Below is a small trained network, with its code and all its weights. Each question gives an input and a class and asks what happens when units are switched off, that is, made to give their printed mean instead of their output.

import numpy as np


def w(rows, s, z=0):
    codes = np.array(rows[::2]) - 128.0
    scale = np.full(codes.shape[1], s)
    scale[-1] = z or s
    return codes * scale


def f(y):
    return y / 2 * (1 + np.tanh(0.7978845608 * (y + 0.044715 * y**3)))


def log_softmax(a):
    a = a - a.max(-1, keepdims=True)
    return a - np.log(np.exp(a).sum(-1, keepdims=True))


def net(x, mask):
    res = np.array(x, float).reshape(1, 8) / 4 @ E
    y = f(res @ A[0][:, :-1].T + A[0][:, -1])
    res = res + np.where(mask, y, B[0][:, -1]) @ B[0][:, :-1]
    return log_softmax(res[-1] @ U[:, :-1].T + U[:, -1])


A, B = {}, {}
E = w([
[4,38,165,140,154,88],'x0',
[166,143,69,29,60,75],'x1',
[141,175,78,168,42,225],'x2',
[55,168,156,101,24,77],'x3',
[118,222,78,50,202,204],'x4',
[142,115,64,139,126,155],'x5',
[56,92,38,32,95,224],'x6',
[195,141,249,85,102,145],'x7',
],0.0036)
A[0] = w([
[118,134,125,130,133,122,109],'N0',
[130,122,127,130,124,127,158],'N1',
[121,166,122,133,129,170,82],'N2',
[130,131,161,107,159,82,84],'N3',
[136,140,114,145,138,150,8],'N4',
[105,139,113,123,123,103,93],'N5',
[137,130,140,122,133,131,96],'N6',
[140,118,126,123,119,124,200],'N7',
[139,187,122,114,44,147,190],'N8',
[139,169,98,167,150,25,82],'N9',
[139,135,121,138,140,128,64],'N10',
[1,126,165,155,112,114,183],'N11',
[150,120,162,136,118,116,215],'N12',
[103,139,131,127,143,114,118],'N13',
[109,159,115,113,143,138,186],'N14',
[129,172,77,132,168,232,117],'N15',
[141,115,127,135,108,125,189],'N16',
[92,156,49,30,161,136,173],'N17',
[118,143,120,119,131,134,182],'N18',
[160,166,112,108,40,135,155],'N19',
[147,161,250,89,109,107,211],'N20',
[141,130,146,123,131,124,132],'N21',
[138,132,147,118,132,132,90],'N22',
[131,127,130,127,129,127,128],'N23',
[117,135,128,129,137,121,85],'N24',
[122,158,127,130,128,155,82],'N25',
[122,131,129,130,143,125,103],'N26',
[139,129,142,121,142,124,77],'N27',
[133,122,127,128,123,126,170],'N28',
[142,133,157,121,125,121,163],'N29',
[145,133,132,131,149,126,60],'N30',
[126,129,125,130,128,126,136],'N31',
[148,128,81,110,84,97,73],'N32',
],0.016,0.0017)
B[0] = w([
[141,122,141,127,129,125,127],'N0',
[121,130,135,116,132,129,132],'N1',
[178,140,116,146,152,145,146],'N2',
[138,162,133,161,119,78,158],'N3',
[156,144,136,119,121,104,126],'N4',
[131,116,156,150,133,114,137],'N5',
[120,137,111,143,123,118,126],'N6',
[92,129,134,145,141,135,140],'N7',
[143,89,157,113,99,232,205],'N8',
[134,147,130,137,138,2,185],'N9',
[139,132,138,127,126,109,125],'N10',
[96,88,197,142,71,39,231],'N11',
[89,124,98,98,143,102,161],'N12',
[147,121,141,127,109,115,134],'N13',
[137,118,117,119,117,161,151],'N14',
[227,227,88,135,160,150,222],'N15',
[103,126,137,125,130,145,142],'N16',
[7,67,85,93,157,202,254],'N17',
[131,120,121,134,127,149,140],'N18',
[104,88,166,120,92,209,204],'N19',
[84,147,32,118,211,54,228],'N20',
[116,131,112,132,133,111,134],'N21',
[125,131,107,149,132,116,128],'N22',
[122,130,127,132,129,127,128],'N23',
[145,122,134,130,121,121,125],'N24',
[166,130,117,142,145,142,134],'N25',
[136,141,118,114,92,119,127],'N26',
[128,134,115,144,120,109,128],'N27',
[112,130,133,127,134,132,134],'N28',
[113,124,105,129,149,108,144],'N29',
[135,139,122,127,109,100,129],'N30',
[132,123,138,126,134,129,129],'N31',
[93,96,159,139,111,97,166],'N32',
],0.028,0.0071)
U = w([
[61,39,199,116,41,152,212],'0',
[123,140,59,95,184,184,206],'1',
[224,181,158,159,99,155,2],'2',
[130,161,117,165,151,1,54],'3',
],0.0047,0.0017)

Each question gives the input, the list of numbers given to net, and the class t.
The units are the neurons (one row each of A and B). Each row of codes is followed by its name. A weight is (code - 128) times the scale printed after its matrix; where a second scale follows, it is the last column's (A, B and U).
mask holds one flag per neuron, in row order. A switched-off neuron (its flag False) gives its mean, the last column of its row in B, instead of its output. The means were averaged over made-up inputs and are rounded, as every weight is.
A unit's drop is (log p(t) with every unit on - log p(t) with that unit switched off) / (log p(t) with every unit on - log p(t) with every unit switched off).
The circuit of an input: a set's keep is (log p(t) with only the set's units on - log p(t) with every unit switched off) / (log p(t) with every unit on - log p(t) with every unit switched off). Starting from the 12 units with the biggest drops (on a tie, the unit counted first), units are removed one at a time, each time the one whose removal leaves the highest keep (on an exact tie, the one counted first), for as long as the keep stays at least 0.8.
circuit, biggest first: the units of the circuit, biggest drop first
most important unit: the unit with the biggest drop
top k neurons: the k neurons with the biggest drops, biggest first
drop when u is switched off: that unit's drop, to one decimal
input [1,-6,5,0,0,7,5,7], class 2: circuit, biggest first => (N17; N15)
input [-6,3,4,-8,-3,-4,1,-6], class 2: circuit, biggest first => (N20; N15)
input [-6,-2,5,7,1,5,1,-3], class 2: circuit, biggest first => (N15; N20)
input [2,-6,-1,1,3,4,4,6], class 2: circuit, biggest first => (N17; N15)
input [-5,8,0,4,-5,0,-5,-7], class 0: most important unit => N19
input [-5,0,6,7,4,-4,-4,-8], class 2: top 2 neurons => (N15; N11)
input [-2,-5,1,7,5,2,-6,-3], class 3: top 3 neurons => (N17; N9; N19)
input [-2,7,-1,3,-6,1,-3,7], class 1: top 3 neurons => (N20; N11; N19)
input [2,-4,-7,4,8,0,3,-5], class 0: top 3 neurons => (N11; N20; N17)
input [-5,-6,1,-3,2,-4,-2,0], class 2: circuit, biggest first => (N17; N15)
input [-6,-4,-5,-7,1,-8,4,5], class 3: top 4 neurons => (N17; N8; N19; N20)
input [4,-6,2,-6,-5,4,-6,-8], class 3: top 2 neurons => (N9; N17)
input [4,-7,-6,2,6,-3,0,-7], class 0: top 2 neurons => (N20; N11)
input [-7,6,2,-5,-3,6,-5,3], class 0: circuit, biggest first => (N19)
input [-8,-8,-6,-7,-2,3,-1,1], class 2: top 4 neurons => (N17; N20; N11; N9)
input [-1,-6,4,-6,7,4,2,4], class 2: top 2 neurons => (N15; N20)
input [7,-6,2,-8,-1,-3,-1,5], class 3: drop when N19 is switched off => 0.3
input [4,-7,-7,-1,-1,2,4,5], class 3: drop when N17 is switched off => 0.6
input [-7,-5,6,-6,2,-8,-4,-8], class 2: drop when N17 is switched off => 0.1
